[-0.078  0.005  0.068 -0.175  0.189  0.064]
Find the minimum.
-0.175
The first entry from the left: -0.078
The first entry from the right: 0.064
The second entry from the end: 0.189

a =   3  -2  36   1  14 -17  11   3  -2 -16   0  12  -5 -13
Give the first entry.
Answer: 3
Give the entry just left of 1.
Answer: 36
Give the last entry.
Answer: -13
The 2nd entry from the end is -5
The 3rd entry from the right is 12

 -4  -6 -32   4   3 -13
  1 -14 -25 -10  12 -13
 12  -6 -18   7 -10   3
-26  -3  -4   0  -5  11
 23   5  16  12   3  11
 12  -1  16   4  -1  11
  7   5 -39  -8  16   7
-21   7   2  -3   3 -13
 18  16  23  -8  20  15
-15  -6  -4   0 -23  -9
 23   5   2 -10  16  19
Indices start at 1.
The entry just left of the smallest entry -> 5
The bottom entry of the column that holds the smallest entry: 2
The bottom-right entry is 19
Find the top-right entry.
-13
The minimum -> -39
Find the entry in the bottom-left corner.
23
Find the entry at row 3, column 3.
-18
Find the entry at row 1, column 2.
-6
The entry in row 3 and column 1 -> 12
Find the entry directly above 15.
-13
Find the entry directly above 1.
-4
The entry just right of the smallest entry -> -8
Find the entry in row 1 and column 3.
-32
The entry at row 2, column 1 -> 1
The entry at row 2, column 2: -14
Find the entry directly above 19.
-9
The entry directly below 18 -> -15
Find the entry directly below -5.
3

Read these off the array that follows. Rows and columns are numbered from 1.
1) Which number is the entry at row 1, column 3?
2) Which number is the entry at row 2, column 1?
3) Which number is the entry in the top-left corner?
4) Which number is the entry in the bottom-left corner?
5) Which number is the entry just right of -7?
6) Which number is the entry in the top-right corner?
7) Which number is the entry at row 3, column 1?
8) Which number is the entry in row 2 and column 2?
 -5   1   1  -1  -5  -6
 -4   3   0  -4  -5  -5
 -2   4  -3  -1  -6  -2
-34   9 -14   3   0 -16
  4 -14  10   6 -29   4
 -3   4  -1  -2  -6  -3
 -2   2  -1   1  -3  -1
-10 -19 -23 -19 -18   5
 -6   4   0  -7  -9  -9
1) 1
2) -4
3) -5
4) -6
5) -9
6) -6
7) -2
8) 3
